Below are the code and all the weights of a small trained network. Each question names an input and a class and asks about switching units off, where a switched-off unit gives its printed mean instead of its output.

import numpy as np


def w(rows, s, z=0):
    codes = np.array(rows[::2]) - 128.0
    scale = np.full(codes.shape[1], s)
    scale[-1] = z or s
    return codes * scale


def f(y):
    return np.maximum(y, 0)


def log_softmax(a):
    a = a - a.max(-1, keepdims=True)
    return a - np.log(np.exp(a).sum(-1, keepdims=True))


def net(x, mask):
    res = np.array(x, float).reshape(1, 6) / 4 @ E
    y = f(res @ A[0][:, :-1].T + A[0][:, -1])
    res = res + np.where(mask, y, B[0][:, -1]) @ B[0][:, :-1]
    return log_softmax(res[-1] @ U[:, :-1].T + U[:, -1])


A, B = {}, {}
E = w([
[118,195,190,148,178,109,159,161],'x0',
[131,111,126,139,110,138,152,159],'x1',
[145,84,121,136,91,92,84,43],'x2',
[92,99,87,93,162,174,13,72],'x3',
[20,120,157,75,39,31,105,155],'x4',
[186,199,118,106,90,68,88,254],'x5',
],0.0092)
A[0] = w([
[216,177,58,170,144,156,150,77,95],'neuron 0',
[149,125,113,194,220,166,118,109,127],'neuron 1',
[157,132,85,138,192,92,147,97,3],'neuron 2',
[163,86,4,190,127,130,63,126,93],'neuron 3',
[193,102,137,190,129,200,124,141,55],'neuron 4',
[47,68,177,124,159,198,255,40,138],'neuron 5',
[25,148,95,135,84,52,112,142,75],'neuron 6',
[109,135,166,162,128,134,160,178,81],'neuron 7',
[32,98,130,71,104,38,122,174,86],'neuron 8',
[180,90,182,123,91,126,63,212,89],'neuron 9',
[236,165,166,63,79,91,29,195,105],'neuron 10',
[78,184,73,18,75,138,157,116,35],'neuron 11',
[174,142,121,230,111,203,113,121,88],'neuron 12',
[139,201,60,85,88,113,120,175,164],'neuron 13',
[152,158,188,74,115,118,63,110,7],'neuron 14',
[103,72,130,73,162,143,208,98,153],'neuron 15',
[155,63,135,152,125,109,146,18,96],'neuron 16',
],0.0077,0.0024)
B[0] = w([
[154,55,89,97,160,91,210,159,214],'neuron 0',
[153,59,171,121,141,146,139,181,213],'neuron 1',
[161,167,142,74,134,120,141,153,152],'neuron 2',
[155,133,171,115,105,85,99,159,201],'neuron 3',
[112,86,197,97,169,76,158,182,192],'neuron 4',
[54,185,75,161,69,172,41,46,254],'neuron 5',
[168,57,111,59,193,91,239,168,204],'neuron 6',
[94,174,109,107,97,128,135,134,166],'neuron 7',
[182,1,181,59,165,90,146,202,221],'neuron 8',
[101,177,77,202,86,154,119,90,180],'neuron 9',
[81,137,23,209,46,222,54,28,226],'neuron 10',
[169,150,164,109,180,151,116,124,166],'neuron 11',
[164,71,126,99,118,86,157,164,196],'neuron 12',
[152,134,80,215,94,193,44,79,198],'neuron 13',
[101,81,79,108,72,32,128,113,151],'neuron 14',
[102,195,113,169,83,179,64,113,186],'neuron 15',
[124,111,172,103,52,179,137,140,220],'neuron 16',
],0.0069,0.0096)
U = w([
[21,254,84,197,62,150,18,114,254],'0',
[133,88,148,37,223,38,119,232,2],'1',
],0.0058,0.00049)

Each question gives the input, the list of numbers given to net, and the class t.
The units are the neurons (one row each of A and B). Each row of codes is followed by its name. A weight is (code - 128) times the scale printed after its matrix; where a second scale follows, it is the last column's (A, B and U).
mask holds one flag per neuron, in row order. A switched-off neuron (its flag False) gives its mean, the last column of its row in B, instead of its output. The means were averaged over made-up inputs and are rounded, as every weight is.
A unit's drop is (log p(t) with every unit on - log p(t) with that unit switched off) / (log p(t) with every unit on - log p(t) with every unit switched off).
The circuit of an input: a set's keep is (log p(t) with only the set's units on - log p(t) with every unit switched off) / (log p(t) with every unit on - log p(t) with every unit switched off). Starting from the 12 units with the biggest drops (on a tie, the unit counted first), units are removed one at a time, each time the one whose removal leaves the highest keep (on an exact tie, the one counted first), for as long as the keep stays at least 0.8.
circuit, biggest first: the units of the circuit, biggest drop first
most important unit: the unit with the biggest drop
top k neurons: the k neurons with the biggest drops, biggest first
drop of u: that unit's drop, to one decimal
input [-3,-8,6,-3,-8,-7], class 1: most important unit => neuron 0
input [6,4,8,4,-4,-3], class 1: top 2 neurons => (neuron 10; neuron 1)
input [0,-5,-3,2,7,-5], class 1: top 3 neurons => (neuron 8; neuron 6; neuron 10)
input [-1,-6,-5,0,7,-6], class 1: top 4 neurons => (neuron 8; neuron 6; neuron 10; neuron 13)
input [-5,4,-6,7,5,2], class 1: top 2 neurons => (neuron 8; neuron 5)
input [8,3,-1,-5,-1,-1], class 0: top 3 neurons => (neuron 8; neuron 6; neuron 0)
input [7,5,8,6,7,-6], class 1: top 3 neurons => (neuron 8; neuron 6; neuron 10)
input [-1,-5,-2,-4,-6,6], class 0: top 4 neurons => (neuron 10; neuron 8; neuron 6; neuron 13)
input [1,-1,3,-7,4,6], class 0: top 3 neurons => (neuron 10; neuron 13; neuron 9)
input [8,4,-7,-4,-2,2], class 0: top 2 neurons => (neuron 8; neuron 6)
input [-3,0,2,2,4,-2], class 1: drop of neuron 10 => 0.2
input [6,7,-5,-1,4,8], class 0: drop of neuron 10 => 0.4
input [-1,6,7,4,-3,0], class 1: drop of neuron 15 => 0.0
input [5,1,-2,-1,-7,8], class 0: circuit, biggest first => (neuron 10)
